Below is a small trained network, with its code and all its weights. Each question gives an input and a class and asks what happens when units are switched off, that is, made to give their printed mean instead of their output.

import numpy as np


def w(rows, s, z=0):
    codes = np.array(rows[::2]) - 128.0
    scale = np.full(codes.shape[1], s)
    scale[-1] = z or s
    return codes * scale


def norm(h):
    return h / np.sqrt((h * h).mean(-1, keepdims=True) + 1e-5)


def f(y):
    return np.maximum(y, 0)


def log_softmax(a):
    a = a - a.max(-1, keepdims=True)
    return a - np.log(np.exp(a).sum(-1, keepdims=True))


def net(x, mask):
    res = np.array(x, float).reshape(1, 7) / 4 @ E
    u = 0
    for l in range(2):
        y = f(norm(res) @ A[l][:, :-1].T + A[l][:, -1])
        res = res + np.where(mask[u : u + 7], y, B[l][:, -1]) @ B[l][:, :-1]
        u += 7
    return log_softmax(norm(res)[-1] @ U[:, :-1].T + U[:, -1])


A, B = {}, {}
E = w([
[120,158,165,34,162,104,2],'x0',
[134,196,1,46,201,108,167],'x1',
[106,177,45,182,74,185,64],'x2',
[62,136,201,175,205,201,116],'x3',
[134,218,116,130,141,49,143],'x4',
[107,5,16,144,201,134,72],'x5',
[214,113,156,78,128,103,59],'x6',
],0.0057)
A[0] = w([
[121,164,121,99,205,202,180,73],'L0N1',
[72,101,102,180,182,132,255,5],'L0N2',
[190,110,179,208,97,91,143,127],'L0N3',
[218,74,68,119,167,184,85,40],'L0N4',
[128,195,116,241,39,171,124,88],'L0N5',
[163,23,108,155,152,99,68,191],'L0N6',
[154,87,153,176,201,86,203,49],'L0N7',
],0.0098,0.0029)
B[0] = w([
[158,103,179,142,142,197,128,186],'L0N1',
[115,99,138,105,202,184,251,220],'L0N2',
[89,160,146,148,65,59,139,205],'L0N3',
[162,119,76,70,202,129,102,205],'L0N4',
[54,68,118,72,84,146,119,235],'L0N5',
[135,142,146,238,136,189,101,255],'L0N6',
[193,234,152,129,135,103,125,188],'L0N7',
],0.013,0.0062)
A[1] = w([
[83,118,214,90,53,154,82,82],'L1N1',
[88,156,239,23,101,165,47,138],'L1N2',
[78,77,183,98,50,86,124,2],'L1N3',
[14,87,61,148,141,137,149,120],'L1N4',
[93,172,12,185,141,191,132,113],'L1N5',
[129,129,33,117,137,121,39,72],'L1N6',
[114,119,187,85,94,89,188,78],'L1N7',
],0.011,0.0028)
B[1] = w([
[21,131,148,138,137,115,74,239],'L1N1',
[24,199,178,60,158,144,163,253],'L1N2',
[112,230,148,111,236,137,52,214],'L1N3',
[55,84,93,129,100,169,147,237],'L1N4',
[93,95,83,23,80,115,106,250],'L1N5',
[247,127,75,230,137,131,146,230],'L1N6',
[217,108,70,116,49,96,58,208],'L1N7',
],0.012,0.006)
U = w([
[188,225,113,84,78,56,181,191],'0',
[136,110,213,250,100,145,83,100],'1',
[18,205,185,79,98,132,74,204],'2',
[223,97,22,161,157,185,48,150],'3',
[187,142,170,79,240,243,198,119],'4',
[146,62,160,130,108,92,139,2],'5',
[64,51,43,103,97,220,164,197],'6',
[152,87,165,143,74,131,197,3],'7',
],0.012,0.0051)

Each question gives the input, the list of numbers given to net, and the class t.
The units are the neurons (one row each of A and B). Each row of codes is followed by its name. A weight is (code - 128) times the scale printed after its matrix; where a second scale follows, it is the last column's (A, B and U).
mask holds one flag per neuron, layer by layer. A switched-off neuron (its flag False) gives its mean, the last column of its row in B, instead of its output. The means were averaged over made-up inputs and are rounded, as every weight is.
A unit's drop is (log p(t) with every unit on - log p(t) with that unit switched off) / (log p(t) with every unit on - log p(t) with every unit switched off).
The circuit of an input: a set's keep is (log p(t) with only the set's units on - log p(t) with every unit switched off) / (log p(t) with every unit on - log p(t) with every unit switched off). Starting from the 12 units with the biggest drops (on a tie, the unit counted first), units are removed one at a time, each time the one whose removal leaves the highest keep (on an exact tie, the one counted first), for as long as the keep stays at least 0.8.
units of the circuit, in order: the units of the circuit, biggest drop first
unit that matters most: the unit with the biggest drop
k most important neurons: the k neurons with the biggest drops, biggest first
top k neurons in layer l: the k neurons of layer l with the biggest drops, biggest first
drop of u: that unit's drop, to one decimal
input [-6,-1,0,2,-4,5,-5], class 4: 2 most important neurons => (L0N2 L0N7)
input [7,-7,1,-7,-8,2,2], class 3: units of the circuit, in order => (L0N4 L0N5)
input [-7,4,-5,-5,-5,-1,-8], class 4: 3 most important neurons => (L0N2 L0N7 L0N5)
input [3,6,8,1,6,2,3], class 3: units of the circuit, in order => (L1N6)
input [-8,-5,-3,6,7,-3,1], class 0: units of the circuit, in order => (L0N7 L1N7 L0N6)
input [-5,2,8,-3,-2,-4,1], class 2: top 3 neurons in layer 0 => (L0N5 L0N2 L0N4)
input [1,1,-8,0,8,8,-5], class 4: units of the circuit, in order => (L0N7 L0N2)
input [-7,-1,6,-6,8,-7,4], class 2: units of the circuit, in order => (L0N5 L1N3)
input [-3,2,1,5,-6,4,2], class 4: units of the circuit, in order => (L0N5 L0N2)
input [4,4,-7,-6,-3,-6,-8], class 0: 2 most important neurons => (L0N5 L1N7)
input [4,-5,-5,-5,-8,3,2], class 3: units of the circuit, in order => (L0N4 L0N6)
input [3,3,-2,-4,4,-5,-2], class 0: 2 most important neurons => (L0N5 L1N1)
input [-3,8,-4,-3,-3,1,5], class 3: top 2 neurons in layer 0 => (L0N2 L0N4)
input [2,4,-2,1,4,-1,-5], class 4: unit that matters most => L0N1
input [2,-6,-1,-4,5,3,4], class 1: 2 most important neurons => (L0N6 L0N5)
input [-5,1,-7,-1,3,6,-4], class 4: top 2 neurons in layer 0 => (L0N7 L0N2)
input [-8,-1,-3,1,0,0,8], class 1: top 2 neurons in layer 1 => (L1N5 L1N2)
input [4,4,-4,-8,-5,-4,-7], class 0: top 2 neurons in layer 0 => (L0N5 L0N6)
input [2,-3,-5,-6,-8,-2,-5], class 2: drop of L1N6 => 0.1
input [-3,7,-7,2,4,-4,6], class 0: unit that matters most => L0N6
input [-5,2,-7,-4,-5,2,-2], class 4: drop of L0N7 => 0.2
input [-8,-8,6,4,-2,3,8], class 2: drop of L0N3 => 0.6
input [0,0,4,7,8,3,7], class 3: drop of L1N4 => 0.0
